Here is a tiny trained network, its code and every weight. The questions are about switching its units off for an input and a class, where a switched-off unit gives its printed mean instead of its output.

import numpy as np


def w(rows, s, z=0):
    codes = np.array(rows[::2]) - 128.0
    scale = np.full(codes.shape[1], s)
    scale[-1] = z or s
    return codes * scale


def f(y):
    return np.maximum(y, 0)


def log_softmax(a):
    a = a - a.max(-1, keepdims=True)
    return a - np.log(np.exp(a).sum(-1, keepdims=True))


def net(x, mask):
    res = np.array(x, float).reshape(1, 4) / 4 @ E
    y = f(res @ A[0][:, :-1].T + A[0][:, -1])
    res = res + np.where(mask, y, B[0][:, -1]) @ B[0][:, :-1]
    return log_softmax(res[-1] @ U[:, :-1].T + U[:, -1])


A, B = {}, {}
E = w([
[119,126,133,126,122],'x0',
[79,235,104,170,133],'x1',
[140,144,164,51,249],'x2',
[118,97,214,229,147],'x3',
],0.011)
A[0] = w([
[164,137,21,86,161,4],'neuron 1',
[78,116,106,54,116,90],'neuron 2',
[145,145,150,69,177,10],'neuron 3',
[161,159,48,72,107,174],'neuron 4',
[193,53,156,65,142,66],'neuron 5',
[109,147,170,86,140,242],'neuron 6',
[177,31,151,72,93,1],'neuron 7',
[178,112,124,197,187,76],'neuron 8',
[74,159,114,134,156,82],'neuron 9',
[71,146,116,85,198,15],'neuron 10',
[158,121,192,52,254,76],'neuron 11',
[161,115,121,95,130,35],'neuron 12',
[108,141,97,48,120,35],'neuron 13',
[66,86,91,171,201,38],'neuron 14',
[90,227,95,152,155,234],'neuron 15',
[107,116,108,126,58,52],'neuron 16',
[177,221,153,106,106,109],'neuron 17',
[78,183,94,147,148,20],'neuron 18',
[233,65,138,111,143,88],'neuron 19',
],0.012,0.006)
B[0] = w([
[128,89,141,238,197,176],'neuron 1',
[180,49,122,197,180,168],'neuron 2',
[147,143,26,109,79,170],'neuron 3',
[125,20,179,145,161,218],'neuron 4',
[2,179,135,92,139,205],'neuron 5',
[123,21,163,118,169,196],'neuron 6',
[35,236,89,84,115,189],'neuron 7',
[56,68,126,210,155,164],'neuron 8',
[94,228,146,53,168,159],'neuron 9',
[94,74,31,84,48,168],'neuron 10',
[177,37,44,205,13,255],'neuron 11',
[68,176,96,112,170,144],'neuron 12',
[87,119,185,255,179,170],'neuron 13',
[43,54,85,186,165,140],'neuron 14',
[55,51,85,44,140,249],'neuron 15',
[173,51,36,148,98,169],'neuron 16',
[42,44,74,72,122,165],'neuron 17',
[36,160,87,118,75,167],'neuron 18',
[32,157,127,53,155,196],'neuron 19',
],0.0086,0.012)
U = w([
[43,195,63,50,164,112],'0',
[203,127,1,150,8,61],'1',
[105,97,142,101,141,254],'2',
[95,101,170,202,212,67],'3',
[182,121,91,33,209,99],'4',
],0.008,0.0061)

Each question gives the input, the list of numbers given to net, and the class t.
The units are the neurons (one row each of A and B). Each row of codes is followed by its name. A weight is (code - 128) times the scale printed after its matrix; where a second scale follows, it is the last column's (A, B and U).
mask holds one flag per neuron, in row order. A switched-off neuron (its flag False) gives its mean, the last column of its row in B, instead of its output. The means were averaged over made-up inputs and are rounded, as every weight is.
A unit's drop is (log p(t) with every unit on - log p(t) with that unit switched off) / (log p(t) with every unit on - log p(t) with every unit switched off).
The circuit of an input: a set's keep is (log p(t) with only the set's units on - log p(t) with every unit switched off) / (log p(t) with every unit on - log p(t) with every unit switched off). Starting from the 12 units with the biggest drops (on a tie, the unit counted first), units are removed one at a time, each time the one whose removal leaves the highest keep (on an exact tie, the one counted first), for as long as the keep stays at least 0.8.
units of the circuit, in order: the units of the circuit, biggest drop first
most important unit: the unit with the biggest drop
k most important neurons: the k neurons with the biggest drops, biggest first
drop of u: that unit's drop, to one decimal
input [1,-7,-7,0], class 0: units of the circuit, in order => (neuron 11; neuron 7)
input [7,-7,8,-8], class 1: 3 most important neurons => (neuron 11; neuron 3; neuron 10)
input [-8,-2,-5,-6], class 2: 3 most important neurons => (neuron 11; neuron 4; neuron 3)
input [-3,-8,2,-3], class 0: most important unit => neuron 7
input [6,6,6,-8], class 3: 3 most important neurons => (neuron 13; neuron 1; neuron 4)
input [-3,-5,3,1], class 0: units of the circuit, in order => (neuron 5; neuron 7)
input [0,3,2,-2], class 4: 2 most important neurons => (neuron 5; neuron 7)
input [-8,3,2,-3], class 2: units of the circuit, in order => (neuron 7; neuron 4)
input [-6,-6,7,-5], class 1: 2 most important neurons => (neuron 11; neuron 3)
input [2,7,7,-8], class 3: 4 most important neurons => (neuron 13; neuron 1; neuron 4; neuron 2)
input [-2,7,2,6], class 0: 2 most important neurons => (neuron 15; neuron 4)
input [5,4,7,-7], class 1: 3 most important neurons => (neuron 11; neuron 10; neuron 3)
input [4,-2,2,-6], class 3: 2 most important neurons => (neuron 13; neuron 1)
input [5,-6,5,-3], class 0: most important unit => neuron 5
input [0,-4,5,-5], class 1: 4 most important neurons => (neuron 11; neuron 3; neuron 10; neuron 15)
input [-7,6,7,-2], class 1: 2 most important neurons => (neuron 11; neuron 10)
input [0,-4,-1,-2], class 0: 2 most important neurons => (neuron 11; neuron 7)
input [0,0,8,-1], class 1: drop of neuron 11 => 0.6
input [5,-6,-4,-2], class 0: drop of neuron 7 => 0.2
input [0,-1,6,-2], class 1: drop of neuron 11 => 0.7
input [-6,2,4,-6], class 2: most important unit => neuron 10
